Below is a small trained network, with its code and all its weights. Each question gives an input and a target symbol and asks what happens when units are switched off, that is, made to give their printed mean instead of their output.

import numpy as np


def w(rows, s, z=0):
    codes = np.array(rows[::2]) - 128.0
    scale = np.full(codes.shape[1], s)
    scale[-1] = z or s
    return codes * scale


def norm(h):
    return h / np.sqrt((h * h).mean(-1, keepdims=True) + 1e-5)


def softmax(a):
    e = np.exp(a - a.max(-1, keepdims=True))
    return e / e.sum(-1, keepdims=True)


def log_softmax(a):
    a = a - a.max(-1, keepdims=True)
    return a - np.log(np.exp(a).sum(-1, keepdims=True))


def net(x, mask):
    ids = ['ΓΔΘΛΞΣΩαβεζηπτ'.index(c) for c in x.split()]
    T = len(ids)
    res = E[ids] + P[:T]
    u = 0
    for l in range(2):
        r = norm(res)
        for j in range(3):
            rows = slice(3 * j, 3 * j + 3)
            q, k, v = (r @ M[l][rows].T for M in (Q, K, V))
            z = softmax(np.where(np.tri(T) > 0, q @ k.T / 3**0.5, -1e9)) @ v
            o = O[l][rows]
            res = res + np.where(mask[u + j], z, o[:, -1]) @ o[:, :-1]
        u += 3
    return log_softmax(norm(res)[-1] @ U[:, :-1].T + U[:, -1])


Q, K, V, O = {}, {}, {}, {}
E = w([
[137,127,111,102,145],'Γ',
[87,164,118,123,130],'Δ',
[157,162,71,109,149],'Θ',
[98,144,118,126,145],'Λ',
[101,141,57,130,114],'Ξ',
[175,177,145,122,125],'Σ',
[120,146,134,76,109],'Ω',
[5,110,165,138,123],'α',
[91,125,120,164,137],'β',
[148,153,87,99,120],'ε',
[134,54,71,145,191],'ζ',
[96,147,114,244,206],'η',
[114,116,84,125,103],'π',
[97,114,104,129,114],'τ',
],0.023)
P = w([
[109,64,216,107,202],'0',
[58,163,103,44,235],'1',
[113,101,112,96,139],'2',
[186,105,230,106,197],'3',
[73,145,2,89,211],'4',
[115,101,119,120,110],'5',
[204,125,218,104,205],'6',
],0.0093)
Q[0] = w([
[180,119,92,92,3],'0.h0',
[16,46,27,179,28],'0.h0',
[47,143,156,7,57],'0.h0',
[108,135,192,23,125],'0.h1',
[126,136,101,223,18],'0.h1',
[119,157,181,87,244],'0.h1',
[157,39,155,239,150],'0.h2',
[41,115,36,143,75],'0.h2',
[33,78,34,78,84],'0.h2',
],0.0068)
K[0] = w([
[115,205,135,91,102],'0.h0',
[68,163,107,131,81],'0.h0',
[97,68,99,101,103],'0.h0',
[140,89,98,132,166],'0.h1',
[194,204,142,132,75],'0.h1',
[103,72,82,149,144],'0.h1',
[178,133,133,139,252],'0.h2',
[41,104,123,95,133],'0.h2',
[112,158,66,101,119],'0.h2',
],0.012)
V[0] = w([
[165,113,42,78,132],'0.h0',
[116,108,123,99,98],'0.h0',
[153,165,162,14,104],'0.h0',
[168,158,98,215,141],'0.h1',
[58,105,88,184,190],'0.h1',
[202,121,105,75,164],'0.h1',
[174,1,188,70,169],'0.h2',
[176,157,146,136,169],'0.h2',
[193,155,172,171,86],'0.h2',
],0.008)
O[0] = w([
[205,110,96,60,116,146],'0.h0',
[99,170,154,156,64,109],'0.h0',
[102,110,144,107,69,167],'0.h0',
[91,189,132,146,224,65],'0.h1',
[127,95,196,93,131,253],'0.h1',
[185,159,123,91,146,173],'0.h1',
[51,208,37,60,164,193],'0.h2',
[123,46,230,119,191,171],'0.h2',
[48,2,180,143,77,54],'0.h2',
],0.0086,0.0047)
Q[1] = w([
[133,113,85,116,247],'1.h0',
[110,129,103,108,134],'1.h0',
[150,140,113,84,200],'1.h0',
[144,102,82,95,187],'1.h1',
[160,106,132,63,108],'1.h1',
[135,224,142,63,81],'1.h1',
[121,139,110,194,68],'1.h2',
[103,99,73,82,202],'1.h2',
[156,94,166,149,108],'1.h2',
],0.014)
K[1] = w([
[101,80,126,254,167],'1.h0',
[135,38,170,91,75],'1.h0',
[216,47,109,189,156],'1.h0',
[214,86,42,77,179],'1.h1',
[178,212,133,128,159],'1.h1',
[190,188,128,88,55],'1.h1',
[70,221,85,143,55],'1.h2',
[142,63,66,78,189],'1.h2',
[209,144,141,58,21],'1.h2',
],0.0087)
V[1] = w([
[108,199,66,177,115],'1.h0',
[122,29,69,139,194],'1.h0',
[156,132,103,239,179],'1.h0',
[143,75,166,138,98],'1.h1',
[140,184,134,104,185],'1.h1',
[129,58,91,155,159],'1.h1',
[75,230,152,78,177],'1.h2',
[217,133,196,57,100],'1.h2',
[89,254,174,157,117],'1.h2',
],0.0099)
O[1] = w([
[129,158,76,137,173,77],'1.h0',
[85,87,43,119,155,211],'1.h0',
[98,150,76,193,167,86],'1.h0',
[125,160,159,105,143,40],'1.h1',
[78,12,156,184,83,253],'1.h1',
[205,142,144,3,64,103],'1.h1',
[204,61,84,154,60,245],'1.h2',
[189,42,161,183,152,184],'1.h2',
[175,191,114,194,124,66],'1.h2',
],0.0071,0.0057)
U = w([
[148,128,141,77,121,13],'Γ',
[177,145,157,197,119,94],'Δ',
[194,146,140,97,158,83],'Θ',
[143,94,117,167,111,8],'Λ',
[162,108,116,147,117,58],'Ξ',
[158,36,211,142,116,192],'Σ',
[163,160,163,29,46,77],'Ω',
[74,157,152,142,58,255],'α',
[122,138,113,190,151,174],'β',
[172,133,137,93,108,81],'ε',
[86,105,116,6,211,109],'ζ',
[123,132,139,192,213,158],'η',
[174,158,77,103,85,226],'π',
[144,136,109,126,90,149],'τ',
],0.011,0.0034)

Each question gives the input, a string of symbols that net reads in full, and the target symbol t.
The units are the heads (3 rows each of Q, K, V and O). Each row of codes is followed by its name. A weight is (code - 128) times the scale printed after its matrix; where a second scale follows, it is the last column's (O and U).
mask holds one flag per head, layer by layer. A switched-off head (its flag False) gives its mean, the last column of its rows in O, instead of its output. The means were averaged over made-up inputs and are rounded, as every weight is.
A unit's drop is (log p(t) with every unit on - log p(t) with that unit switched off) / (log p(t) with every unit on - log p(t) with every unit switched off).
The circuit of an input: a set's keep is (log p(t) with only the set's units on - log p(t) with every unit switched off) / (log p(t) with every unit on - log p(t) with every unit switched off). Starting from all 6 units, units are removed one at a time, each time the one whose removal leaves the highest keep (on an exact tie, the one counted first), for as long as the keep stays at least 0.8.
circuit, biggest first: the units of the circuit, biggest drop first
most important unit: the unit with the biggest drop
heads that matter: for each layer, one digit per head in row order, 1 if its drop is at least 0.15 and else 0, layers parted by /
drop of u: that unit's drop, to one decimal
input π π α π η β β, target η: circuit, biggest first => (1.h0)
input α ε α, target α: circuit, biggest first => (0.h2 0.h0 1.h2)
input Σ Θ π Θ, target Σ: circuit, biggest first => (0.h2 1.h2)
input Δ Ξ Σ Σ Σ β ε, target Σ: heads that matter => 000 / 000
input Σ Λ η Δ, target η: heads that matter => 100 / 100
input π Σ ζ Ω, target ζ: circuit, biggest first => (0.h2 1.h0)
input Σ Σ ζ β π ε Ω, target ζ: heads that matter => 100 / 101
input Σ π π α Σ ζ τ, target ζ: heads that matter => 000 / 001
input Σ Σ Σ, target Σ: heads that matter => 001 / 000
input Σ Σ π, target π: heads that matter => 011 / 000
input β Σ Σ η π ζ, target ζ: heads that matter => 000 / 011
input β Σ Σ Σ Ω, target Ω: circuit, biggest first => (1.h0 0.h2)
input Ω Ξ ζ Σ ζ ζ, target ζ: heads that matter => 000 / 001
input Σ Θ Σ α π ζ π, target ζ: most important unit => 1.h2
input α π α π Ω, target π: heads that matter => 001 / 000
input ζ π ε Γ, target ζ: heads that matter => 001 / 000
input Σ ε Σ ζ η ζ α, target ζ: drop of 1.h1 => 0.1
input ζ Ω Σ, target Σ: drop of 0.h2 => 0.6
input π Θ Σ π β, target π: drop of 0.h0 => 0.0
input ζ β Ω β, target ζ: circuit, biggest first => (1.h2)
